Below are the code and all the weights of a small trained network. Each question names an input and a target symbol and asks about switching units off, where a switched-off unit gives its printed mean instead of its output.

import numpy as np


def w(rows, s, z=0):
    codes = np.array(rows[::2]) - 128.0
    scale = np.full(codes.shape[1], s)
    scale[-1] = z or s
    return codes * scale


def norm(h):
    return h / np.sqrt((h * h).mean(-1, keepdims=True) + 1e-5)


def f(y):
    return np.maximum(y, 0)


def softmax(a):
    e = np.exp(a - a.max(-1, keepdims=True))
    return e / e.sum(-1, keepdims=True)


def log_softmax(a):
    a = a - a.max(-1, keepdims=True)
    return a - np.log(np.exp(a).sum(-1, keepdims=True))


def net(x, mask):
    ids = ['αγζλξσψω'.index(c) for c in x.split()]
    T = len(ids)
    res = E[ids] + P[:T]
    u = 0
    for l in range(2):
        q, k, v = (norm(res) @ M[l].T for M in (Q, K, V))
        z = softmax(np.where(np.tri(T) > 0, q @ k.T / 4**0.5, -1e9)) @ v
        res = res + np.where(mask[u], z, O[l][:, -1]) @ O[l][:, :-1]
        u += 1
        y = f(norm(res) @ A[l][:, :-1].T + A[l][:, -1])
        res = res + np.where(mask[u : u + 8], y, B[l][:, -1]) @ B[l][:, :-1]
        u += 8
    return log_softmax(norm(res)[-1] @ U[:, :-1].T + U[:, -1])


Q, K, V, O, A, B = {}, {}, {}, {}, {}, {}
E = w([
[164,122,119,121,122],'α',
[165,127,121,106,120],'γ',
[122,153,125,131,251],'ζ',
[138,135,101,92,128],'λ',
[127,128,151,104,107],'ξ',
[118,171,135,98,121],'σ',
[126,80,110,110,119],'ψ',
[96,120,107,134,112],'ω',
],0.015)
P = w([
[174,180,90,158,1],'0',
[158,155,108,130,45],'1',
[141,143,116,123,65],'2',
[141,128,130,106,96],'3',
[133,116,140,97,114],'4',
[126,108,149,89,134],'5',
[117,99,161,90,152],'6',
[121,92,164,88,168],'7',
[117,73,175,85,182],'8',
],0.0048)
Q[0] = w([
[150,78,118,162,118],'0.h0',
[98,118,112,88,64],'0.h0',
[148,147,79,158,106],'0.h0',
[185,114,43,1,157],'0.h0',
],0.016)
K[0] = w([
[90,149,85,79,124],'0.h0',
[90,66,149,165,119],'0.h0',
[106,155,156,94,87],'0.h0',
[60,114,212,116,254],'0.h0',
],0.013)
V[0] = w([
[243,181,119,166,188],'0.h0',
[127,97,88,139,157],'0.h0',
[178,98,255,189,112],'0.h0',
[162,65,100,185,180],'0.h0',
],0.0046)
O[0] = w([
[208,174,164,181,223,127],'0.h0',
[150,129,83,169,131,149],'0.h0',
[149,12,255,168,112,5],'0.h0',
[184,93,90,235,143,112],'0.h0',
],0.0038,0.0024)
A[0] = w([
[155,81,82,255,180,83],'0.n0',
[143,134,231,173,106,43],'0.n1',
[62,81,151,126,126,13],'0.n2',
[194,155,172,220,163,183],'0.n3',
[133,198,196,143,152,1],'0.n4',
[164,109,79,110,172,5],'0.n5',
[119,120,184,97,151,185],'0.n6',
[39,157,110,123,205,179],'0.n7',
],0.0074,0.00092)
B[0] = w([
[98,63,153,11,219,200],'0.n0',
[131,55,112,94,79,143],'0.n1',
[140,162,100,136,180,169],'0.n2',
[68,66,255,202,121,217],'0.n3',
[72,163,88,25,132,173],'0.n4',
[159,167,115,67,169,252],'0.n5',
[120,144,145,68,147,191],'0.n6',
[103,122,152,150,171,223],'0.n7',
],0.0091,0.0026)
Q[1] = w([
[89,155,49,47,99],'1.h0',
[128,108,98,139,70],'1.h0',
[145,91,124,120,100],'1.h0',
[144,94,146,1,200],'1.h0',
],0.018)
K[1] = w([
[39,91,58,202,166],'1.h0',
[77,142,122,163,102],'1.h0',
[81,144,143,123,128],'1.h0',
[99,106,141,49,254],'1.h0',
],0.015)
V[1] = w([
[170,84,61,158,119],'1.h0',
[249,126,153,103,142],'1.h0',
[103,181,177,136,89],'1.h0',
[115,207,110,116,145],'1.h0',
],0.011)
O[1] = w([
[160,61,66,34,246,26],'1.h0',
[241,143,204,3,51,20],'1.h0',
[49,176,225,138,174,4],'1.h0',
[137,244,134,193,82,194],'1.h0',
],0.0055,0.0022)
A[1] = w([
[165,213,156,132,164,107],'1.n0',
[73,5,214,141,141,99],'1.n1',
[33,112,21,254,149,3],'1.n2',
[91,34,24,68,85,34],'1.n3',
[113,110,76,64,14,48],'1.n4',
[153,165,60,103,170,131],'1.n5',
[42,158,172,111,59,104],'1.n6',
[148,123,173,69,158,93],'1.n7',
],0.0095,0.0025)
B[1] = w([
[140,186,99,97,105,194],'1.n0',
[198,149,126,210,165,181],'1.n1',
[65,106,57,234,6,254],'1.n2',
[147,112,89,33,200,252],'1.n3',
[120,84,192,203,162,214],'1.n4',
[173,122,94,135,134,219],'1.n5',
[76,91,128,69,156,204],'1.n6',
[71,104,82,158,98,217],'1.n7',
],0.016,0.0053)
U = w([
[208,59,188,228,114,38],'α',
[179,99,204,59,8,129],'γ',
[100,211,178,185,212,109],'ζ',
[206,255,73,122,97,50],'λ',
[29,24,244,119,126,80],'ξ',
[10,216,152,24,109,121],'σ',
[148,41,59,42,190,169],'ψ',
[50,106,42,208,66,251],'ω',
],0.0078,0.0017)

Each question gives the input, a string of symbols that net reads in full, and the target symbol t.
The units are the heads (4 rows each of Q, K, V and O) and the neurons (one row each of A and B). Each row of codes is followed by its name. A weight is (code - 128) times the scale printed after its matrix; where a second scale follows, it is the last column's (O, A, B and U).
mask holds one flag per unit, layer by layer, with each layer's heads first. A switched-off unit (its flag False) gives its mean, the last column of its rows in O or B, instead of its output. The means were averaged over made-up inputs and are rounded, as every weight is.
A unit's drop is (log p(t) with every unit on - log p(t) with that unit switched off) / (log p(t) with every unit on - log p(t) with every unit switched off).
The circuit of an input: a set's keep is (log p(t) with only the set's units on - log p(t) with every unit switched off) / (log p(t) with every unit on - log p(t) with every unit switched off). Starting from the 12 units with the biggest drops (on a tie, the unit counted first), units are removed one at a time, each time the one whose removal leaves the highest keep (on an exact tie, the one counted first), for as long as the keep stays at least 0.8.
units of the circuit, in order: the units of the circuit, biggest drop first
most important unit: the unit with the biggest drop
top k neurons in layer l: the k neurons of layer l with the biggest drops, biggest first
drop of u: that unit's drop, to one decimal
input ψ ξ ω γ α σ γ σ λ, target σ: units of the circuit, in order	0.h0, 1.h0, 1.n2, 1.n3
input σ σ σ α ψ σ γ λ, target σ: top 3 neurons in layer 0	0.n7, 0.n0, 0.n6
input ξ σ α ξ, target σ: units of the circuit, in order	1.h0, 1.n2
input α α ξ γ λ γ, target λ: top 2 neurons in layer 1	1.n2, 1.n0
input ψ σ σ, target ψ: units of the circuit, in order	1.h0, 1.n2
input ψ σ λ, target ψ: units of the circuit, in order	1.n2
input ξ α γ σ σ α σ λ ξ, target σ: units of the circuit, in order	1.h0, 1.n2, 0.h0
input γ ξ α, target ξ: units of the circuit, in order	0.h0, 1.n6, 1.n4
input ξ ξ α λ, target ξ: units of the circuit, in order	0.h0, 1.n4, 1.h0, 1.n6
input α ξ α α γ γ α, target γ: top 2 neurons in layer 1	1.n2, 1.n4
input γ ω σ γ γ α, target γ: top 3 neurons in layer 1	1.n2, 1.n3, 1.n4
input α ζ γ ω ψ ξ ψ γ, target γ: top 2 neurons in layer 0	0.n5, 0.n3
input ζ λ α ψ ξ ψ ω ψ α, target α: top 2 neurons in layer 1	1.n1, 1.n3
input ψ σ γ, target ψ: units of the circuit, in order	1.n2
input α γ σ γ, target σ: top 2 neurons in layer 1	1.n6, 1.n2
input ψ ψ γ, target ψ: drop of 1.h0	0.7
input γ α α ψ ζ, target ζ: drop of 0.n0	0.0
input ψ ψ λ, target ψ: drop of 1.n5	0.0
input ω α γ ζ, target ζ: drop of 0.n0	0.2
input ψ γ ω α ψ σ, target ψ: most important unit	1.h0
input ω ξ α ξ α γ, target ξ: top 2 neurons in layer 1	1.n4, 1.n2
